Each row has a class, written after it.
-83 -52 -17 50 10 210 30 134 81 183 -118 12 94 29 -60 282 73 39 -45 -255 49 19 20 -33 -11 39 22 1 -16 -166 -25 18 -75 133 11 82 62 28 -81 -45 156 22
z_862
-140 77 -44 113 -20 -1 -151 -459 -138 17 15 118 337 22 15 325 -294 -181 74 -137 -117 194 -106 -2 226 88 120 -80 214 -102 -21 -181 120 -157 -266 -92 -62 201 -213 17 137 -9
z_556
62 158 242 323 -53 136 77 100 93 86 -142 -3 -165 251 -74 114 -330 37 153 -475 50 171 64 -127 67 -134 -140 -257 -67 -255 -15 285 210 72 -285 18 53 329 32 247 -9 -14
z_143
-74 -128 226 14 66 323 -79 179 -50 126 -96 12 -43 108 65 142 -106 -22 217 82 142 68 -91 115 10 -146 117 241 -87 -298 235 43 97 -188 -327 195 -88 114 -62 -35 258 91
z_992
-109 -452 -269 126 -96 105 -354 448 33 94 -87 711 97 10 130 -9 -102 176 29 -166 197 -67 226 157 -389 458 -318 -232 -234 119 -58 292 -138 79 107 178 200 -5 132 -132 72 -313
z_308
-178 36 -34 87 -102 35 -260 -447 -104 -49 115 53 371 8 -24 299 -340 -152 78 -180 -86 204 -146 21 258 46 100 -91 218 -4 -67 -143 38 -130 -309 -46 -51 175 -192 43 152 -58
z_804
-120 1 -64 68 -69 -10 -219 -424 -127 -72 65 36 216 22 -56 170 -182 -131 27 -183 -155 182 -75 51 249 4 20 15 129 70 19 6 76 -156 -164 -84 -126 136 -90 89 83 -88
z_360
-235 2 -71 92 -99 9 -218 -454 -223 12 -3 52 376 32 -2 346 -328 -166 174 -135 -49 210 -122 26 205 83 114 -65 231 51 -36 -111 124 -228 -352 -82 -127 232 -168 -7 168 -37
z_862
-266 -263 -272 266 -264 24 -313 278 -263 5 -284 -461 -89 -74 200 -3 -283 298 149 -134 -206 182 -144 476 123 -238 4 239 -41 -105 128 247 27 288 -192 305 -354 -119 113 110 3 124
z_556
177 94 93 304 -133 -65 205 63 269 2 -205 -28 -184 212 -154 -38 -294 -48 134 -423 -32 95 133 -38 21 -12 -301 -104 -49 219 126 489 234 56 21 -84 98 218 101 235 -181 -138
z_556
-30 -29 42 47 41 234 36 76 151 177 -113 103 91 67 -104 413 -87 26 -86 -325 84 16 42 -98 -62 116 -65 -215 -14 -294 -141 -90 -79 140 4 82 116 70 -135 -23 129 14
z_360
-55 -92 -25 19 50 248 49 140 35 168 -174 92 66 31 10 311 -19 72 -72 -247 -7 -2 34 -7 -37 27 14 -79 -20 -209 -83 -8 -30 146 -17 61 51 33 -103 -44 177 71
z_804
-92 78 60 91 -85 -46 -174 -409 -131 -48 -72 51 254 65 -104 254 -287 -156 144 -121 -103 192 -115 118 271 31 161 -36 182 -87 23 -112 78 -87 -319 -58 -89 246 -147 10 137 -58
z_804
88 -12 204 -74 24 119 -11 -279 -5 32 52 -262 81 -43 36 -14 -102 -73 -1 96 -56 -97 -336 69 126 -292 84 317 102 112 44 84 156 107 -263 157 -79 5 -86 141 198 -39
z_556
-98 -26 -49 167 65 45 -99 -50 40 182 -67 16 -62 45 -2 276 -410 -197 239 -265 58 109 74 -51 26 -34 -390 3 -103 -59 281 316 299 -46 -7 122 -43 111 137 133 82 -55
z_992
57 97 46 188 139 150 101 -10 118 175 -17 1 -154 144 40 -125 -56 -141 39 -284 -225 132 171 -69 34 -95 -314 -56 -59 -85 125 458 136 200 86 -106 -102 45 2 245 -83 55
z_308
-171 -32 -76 75 -101 31 -289 -379 -90 -42 -14 85 271 -29 -40 268 -316 -95 81 -187 -73 215 -18 148 202 83 -23 -156 184 -23 -100 -131 52 -73 -271 -57 -126 180 -175 64 110 -81
z_862
10 -140 162 -56 -226 110 -148 -277 15 220 -436 -42 -147 95 -428 -77 -416 103 226 496 27 -175 -28 149 0 -190 -222 482 -420 -38 104 271 99 151 -50 33 -86 -24 340 -29 215 -272
z_556
-31 -25 -22 26 30 207 18 81 92 225 -103 -39 75 85 -91 291 31 20 -37 -277 31 -51 -4 -114 8 40 -39 -66 -15 -205 -118 16 36 142 61 69 126 -14 -7 -2 170 5
z_716
-153 -496 77 214 -125 336 -401 190 -196 -8 309 255 -86 -7 159 -307 -308 111 -30 -325 56 100 -225 59 -291 -175 -269 99 -346 169 120 453 -105 67 -93 177 -417 -24 -152 -154 -39 -198
z_804
-85 12 60 70 -17 34 -277 -240 9 -90 220 -381 -22 -56 22 -186 21 76 17 67 -38 -49 -212 85 187 -418 -37 436 -45 83 83 242 -125 164 -99 116 -201 -165 148 149 108 40
z_764
-188 43 -36 56 -44 -36 -184 -501 -149 -19 -21 37 295 23 -27 326 -278 -154 132 -101 -121 216 -120 38 228 89 97 -17 226 -22 -7 -142 90 -168 -287 -66 -156 211 -187 -5 118 -42
z_862
-7 -6 -10 8 73 198 73 128 92 212 -76 45 99 44 -50 349 41 21 -61 -391 25 -3 38 -80 -38 116 -22 -166 24 -252 -134 -52 -1 137 44 15 122 3 -105 -30 112 63
z_773
-8 -212 175 121 41 349 -30 -1 85 230 -42 8 144 431 194 -328 -41 -116 -53 332 -421 -108 -177 -79 118 -341 156 674 -5 -22 149 222 92 229 75 108 96 -341 86 -280 177 210
z_764
-163 0 -83 6 -128 29 -233 -490 -156 -26 13 32 335 -9 -54 245 -296 -185 127 -96 -137 187 -126 43 269 34 89 -13 177 13 31 -98 75 -179 -282 -24 -81 156 -199 2 158 -39
z_862
95 -17 -270 -203 -97 69 391 416 -343 91 -493 -100 -116 30 27 -100 146 171 135 104 -69 91 163 15 -210 285 353 -343 115 -70 -74 9 -34 -106 -265 14 40 225 1 -115 -76 62
z_992
204 117 165 -28 94 -52 236 -60 75 -35 -107 -192 -456 70 -116 -95 110 -6 -98 -371 -102 -48 -48 -162 78 59 -81 43 -189 104 74 433 118 -90 76 -38 -13 133 271 252 -62 -78
z_773
-50 -56 -22 15 40 236 -29 87 140 189 -138 15 79 30 -51 240 99 45 -50 -218 25 -22 73 -36 -42 -1 -83 20 -18 -135 -94 50 -97 208 64 59 6 -46 -86 17 116 42
z_862
104 -55 45 -171 -93 22 -75 -245 -134 -176 -99 -366 -98 1 19 -219 156 111 -14 85 -160 13 -174 105 291 -212 303 246 170 184 -143 70 -98 34 -352 56 -280 -57 97 37 78 47
z_992
-558 -288 -137 -45 -189 345 -416 -293 -318 482 -143 -85 193 -193 70 -90 -595 118 277 785 -65 -89 -303 97 -51 -177 6 398 -300 -14 273 -178 100 299 -28 218 -290 -134 -74 -391 450 25
z_497
13 -139 -87 -357 -219 81 -111 -359 -70 -94 -6 -272 -85 -322 -16 -175 34 108 -100 87 -205 4 -150 140 234 -205 -60 192 -135 183 57 94 109 -46 32 9 -218 -77 67 228 77 17
z_360
7 -11 10 8 37 175 77 126 160 186 -19 37 108 58 -135 308 46 25 -154 -322 52 -33 19 -160 -76 126 8 -82 25 -221 -198 -108 -63 153 73 61 146 -7 -61 -75 103 -25
z_862
130 16 178 -152 -38 162 44 -312 -30 -137 -2 -196 -106 74 -105 -197 57 -16 -75 -41 -250 140 -33 79 149 -126 169 427 26 -1 46 211 -100 31 -212 11 -318 93 -7 74 30 34
z_804
97 -174 -7 107 -76 352 -155 -43 175 113 -77 258 -167 139 -188 -330 -108 -32 -209 -80 -288 -9 194 37 17 -169 -397 428 -398 -40 157 634 94 584 303 65 -202 33 119 224 81 -272
z_360
84 -26 -11 -81 -65 56 -166 -140 -72 -9 111 -360 -84 -61 -13 27 -136 24 -88 -186 -128 10 -133 93 262 -168 5 193 50 42 -100 56 237 12 -136 78 2 -90 118 221 159 -22
z_992
-347 -36 61 387 200 131 260 392 -137 143 -374 43 41 87 496 -72 95 150 146 310 -256 180 13 397 -93 -60 299 -2 137 -354 117 -153 22 74 -147 -191 -146 27 -266 -35 -66 348
z_308
115 -505 -728 -477 31 41 -244 362 -509 -107 -61 -138 -404 -513 230 -507 183 92 19 226 55 -5 263 319 -317 30 -210 75 -155 581 187 167 5 -225 340 114 -447 -385 4 -235 -162 -229
z_497
149 -26 196 -114 -17 -30 321 -348 17 -73 -271 -202 -89 -16 73 -26 -134 -80 -38 126 -251 -38 -273 125 198 -161 388 317 14 110 45 148 140 -54 -215 11 -121 93 -128 78 250 -18
z_143
206 24 -250 -114 213 511 95 449 -358 179 -54 -152 -488 -76 254 -462 149 307 -248 -93 -205 19 13 66 -79 82 229 56 11 22 -110 304 -19 101 153 20 17 -206 87 -39 87 -70
z_773
-33 -6 47 66 77 223 127 127 118 183 -117 67 98 99 -44 288 83 29 -79 -223 36 -7 40 -68 -49 -2 102 18 -43 -269 -14 -10 -121 154 43 45 79 37 -157 -85 175 80
z_992
175 -20 175 117 -98 -44 20 186 254 -6 60 76 -323 80 -260 -37 -223 70 33 -224 284 34 64 -107 -158 -101 -453 -201 -353 80 87 454 10 -128 194 31 113 74 210 244 -145 -392
z_773
117 183 8 101 115 17 208 -32 66 -43 -174 -103 -397 -38 -41 -35 -112 -80 -10 -205 -9 167 232 30 35 0 -191 106 -213 -80 193 424 28 35 73 -33 -82 155 181 280 -79 -148
z_716
53 32 29 4 42 223 47 122 121 159 -34 55 136 111 -86 294 26 33 -96 -336 69 -44 -24 -162 -29 91 76 -149 84 -137 -205 -71 -46 104 -40 42 186 42 -135 -30 148 -13
z_497
-209 -336 397 307 -145 123 -184 243 45 -37 206 141 103 159 -85 106 -617 123 135 -59 215 47 -403 176 -105 -118 126 133 -250 -232 120 -21 61 126 -227 255 -175 267 -194 -250 162 -360
z_862
60 -82 27 -156 -159 168 -330 -126 -144 -83 -32 -201 -99 -56 -183 6 -162 -83 150 -65 33 196 165 326 170 -242 -213 367 -44 -7 111 185 155 10 -220 147 -248 26 54 216 104 -107
z_556
197 -10 -143 -212 -89 28 -262 -263 -96 -205 175 -307 -36 -131 0 -316 30 -48 -136 128 -111 17 33 130 271 -385 -68 320 21 253 -33 225 -6 92 74 24 -173 -227 242 264 13 -64
z_716
-156 70 15 108 -51 -11 -157 -525 -93 -54 -29 82 318 60 -55 291 -270 -220 120 -131 -60 211 -101 15 230 78 140 28 184 -18 41 -92 48 -177 -266 -52 -96 246 -196 23 151 -115
z_497
84 -196 -234 81 -23 392 159 301 -117 251 -304 131 -205 69 288 -174 158 355 -44 -83 -118 -22 -52 -144 -67 264 121 -384 190 -63 -440 32 235 18 -150 -169 34 -51 -131 -101 62 58
z_773
-156 73 -57 72 -81 -15 -186 -433 -96 -35 -12 114 377 36 -56 369 -190 -144 118 -191 -33 192 -72 39 220 96 95 -139 237 20 -33 -163 30 -158 -274 -79 -34 216 -269 25 107 -73
z_992
-148 -1 -10 98 -127 -11 -242 -443 -77 -106 42 34 302 68 -77 221 -230 -138 67 -165 -128 220 -109 100 282 -2 72 11 178 -2 -19 -57 51 -89 -230 -53 -127 178 -164 73 103 -99
z_308
76 -330 -142 -72 -101 308 -458 617 55 -43 16 -3 -298 57 11 -222 74 400 -139 -120 -198 98 58 389 -86 85 -435 -80 -10 84 -122 133 -27 146 146 45 -152 -254 9 176 -314 41
z_992
-193 -38 -52 76 -54 13 -149 -446 -129 -59 -72 54 252 16 36 224 -212 -152 135 -154 -185 217 -68 131 235 86 91 -13 161 -11 58 -26 84 -186 -255 -69 -192 201 -208 61 110 -11
z_764
110 -196 3 -344 85 461 -40 562 -65 297 -299 159 -177 204 -48 -445 500 306 136 899 -102 -64 190 138 -238 76 231 288 -50 -14 -43 -52 -211 118 -94 -90 -223 -132 -211 -213 53 30
z_497
254 -35 29 -497 -77 108 -9 -167 -54 -102 -14 -388 -297 -52 -167 -242 339 174 -33 315 -6 -201 -171 -27 176 -168 84 317 -23 144 22 49 28 -176 17 136 -38 -188 194 -47 89 45
z_360
185 67 75 84 109 -100 179 49 153 -172 6 3 -362 56 -135 53 -31 -42 -136 -557 -76 85 172 -42 37 46 -321 -87 -148 24 5 488 74 -17 59 -64 -29 178 200 400 -137 -202
z_497
19 -32 17 -10 50 253 110 129 101 175 -129 80 81 89 -52 269 77 26 -70 -268 58 7 43 -124 -36 70 60 -142 23 -201 -127 -38 -62 80 27 32 106 29 -114 -72 133 26
z_308
-18 -28 -32 11 75 260 -67 150 29 121 -46 91 68 10 -113 299 74 54 -78 -384 69 36 121 8 -2 62 -22 -155 35 -237 -113 -51 -158 166 -23 79 54 13 -134 -32 158 45
z_143
28 31 -37 108 -66 -64 -185 82 -74 51 -80 -315 -194 79 -109 40 -195 -107 266 -280 206 54 66 -44 -46 -138 -371 74 -42 228 99 325 200 -41 -72 97 -62 -39 317 99 -154 -71
z_773
29 -87 134 -230 -48 48 88 -274 -150 48 -169 -295 -124 16 -22 6 -258 -120 28 322 -72 13 -209 42 37 -111 228 359 -140 22 100 78 53 -186 -200 143 -121 1 81 -63 221 -51
z_773
18 -131 -4 157 135 81 -8 121 2 -69 202 154 -92 39 178 -546 211 57 -307 226 -373 -119 -205 -54 -118 -162 -13 566 -248 -90 198 386 -152 71 447 -107 -140 -306 308 48 -203 64
z_804
-16 -76 87 -178 -58 323 -74 -359 -208 85 -131 -261 -94 -51 -65 18 -17 68 66 187 32 56 -103 18 168 -321 8 335 -77 -28 42 107 115 -17 -291 23 -146 75 -2 40 306 -2
z_716
-28 -57 -51 92 19 141 -159 -262 -112 -6 -87 62 -159 -335 -16 87 -602 -165 110 -308 -45 264 316 203 51 -271 -671 -33 -182 -158 298 188 310 139 13 -44 -262 125 102 347 -79 57
z_804
-148 -19 -96 75 -124 -19 -288 -351 -89 -60 42 82 263 -9 -54 252 -265 -94 103 -207 -42 181 -47 89 231 53 -50 -151 160 16 -45 -106 125 -153 -209 -60 -82 159 -120 59 80 -87
z_556
150 40 -58 -224 -178 23 -33 -258 -52 -57 -274 -488 -275 -135 -141 -138 152 34 -69 -140 -192 32 107 241 285 -169 -87 369 -62 146 32 234 96 189 -20 80 -166 -110 213 232 5 46
z_556
25 17 3 295 -188 21 -468 182 323 -145 93 -66 -109 125 -149 87 -316 -41 210 -515 256 201 232 154 41 -121 -601 -64 -28 185 27 345 110 149 -8 119 21 56 62 315 -194 -231
z_360
-64 -39 -30 30 29 234 46 119 17 168 -140 82 161 46 -24 324 37 47 -11 -266 43 25 4 -45 -26 37 53 -149 57 -209 -56 -97 -51 106 -46 47 94 58 -188 -97 138 91
z_308
-194 -25 -60 68 -55 -11 -260 -397 -117 -74 16 96 277 8 16 240 -166 -113 75 -152 -138 204 -74 81 249 89 82 -33 187 23 -43 -98 16 -138 -236 -62 -148 149 -162 52 109 -55
z_556
-52 -47 165 -175 17 60 -53 -300 -134 30 -8 -248 31 40 -84 -68 6 -106 90 300 -244 69 -154 134 203 -297 225 592 -24 -150 179 56 105 -54 -251 71 -316 27 71 58 238 35
z_308
21 46 150 -204 -8 243 -23 -111 -69 52 29 -214 -17 31 -82 74 60 -11 39 28 89 4 -123 -62 159 -215 175 234 44 84 17 -36 108 -199 -280 38 43 72 -11 -5 284 17
z_497
-216 38 -52 109 -60 -12 -194 -430 -118 -30 31 109 334 32 9 300 -303 -181 138 -141 -76 233 -110 18 224 66 87 -75 182 -69 31 -108 84 -203 -261 -60 -97 220 -147 -19 127 -55
z_556
-25 -35 -37 95 39 137 69 76 91 196 -103 29 85 -6 -28 292 58 16 -60 -414 11 -2 69 -39 15 39 -76 -119 -19 -192 -48 40 34 197 73 34 70 5 -73 23 108 63
z_143
-70 -64 1 39 25 264 -16 205 80 229 -117 49 123 115 -52 382 45 75 -23 -316 90 14 -20 -103 -68 107 81 -112 49 -143 -166 -75 -94 97 -66 93 111 28 -176 -102 199 18
z_716
238 53 108 144 17 -51 -23 -15 132 21 -295 -146 -340 145 -197 -145 -167 -146 103 -49 -170 154 269 233 52 -44 -455 297 -53 83 233 515 219 305 36 10 -91 99 266 424 -164 -130
z_773
124 80 57 219 94 52 -44 350 18 99 199 57 -264 115 -184 69 -293 -116 138 -562 107 129 212 -131 -25 -66 -397 -77 -201 -199 276 300 379 -22 70 71 119 199 153 175 -59 -141
z_308
-141 53 -16 44 -91 -10 -143 -479 -110 -53 31 -10 263 15 -41 232 -245 -157 60 -138 -93 187 -127 -1 240 79 139 -3 139 -28 -9 -76 65 -131 -196 -30 -124 199 -116 37 107 -106
z_804
-108 -81 185 230 102 137 -186 38 46 222 -82 100 -126 18 -83 399 -439 46 344 -363 316 -15 -57 -37 -124 -118 -473 -259 -213 -58 187 239 139 -135 -194 99 -19 161 -51 110 115 -58
z_764
114 -5 112 -123 41 90 232 -343 37 -30 13 -322 4 149 154 -357 245 -83 -144 199 -458 34 -194 -104 235 -310 291 441 128 -78 -119 275 105 -38 -88 -185 -153 -88 159 121 95 145
z_862
253 131 136 -222 -69 8 391 -228 50 -44 -212 -219 -233 -7 -64 -11 -121 -5 -169 34 -119 -17 -131 -42 93 2 252 132 -22 -22 -109 57 180 -5 -213 36 31 191 73 78 150 -56
z_716
97 172 -487 -80 -82 -62 314 119 49 149 -484 -338 -98 -137 280 68 53 102 -281 -16 -263 41 29 198 171 281 311 -406 269 109 -422 -8 31 155 136 -110 372 -199 65 73 115 -4
z_764
-139 -450 -170 139 -28 382 -370 589 280 220 301 211 -253 158 142 -357 303 372 -144 -353 -134 -96 -19 -92 -102 216 -455 -223 -143 158 -217 206 191 97 264 19 -48 -272 -29 -85 -128 -139
z_556
-86 -76 169 318 171 214 61 470 48 227 -145 -209 -61 255 243 83 -30 116 135 236 57 30 -184 123 46 -184 288 255 94 -186 62 37 155 -18 -26 -1 58 -76 -26 -7 216 56
z_497
-218 -222 97 -94 135 106 -94 -97 -45 189 243 209 199 155 59 1 -151 -142 196 126 -94 -109 -283 -214 -221 156 -25 217 -51 -24 -10 88 88 -219 1 -27 30 -113 36 -344 148 -103
z_773
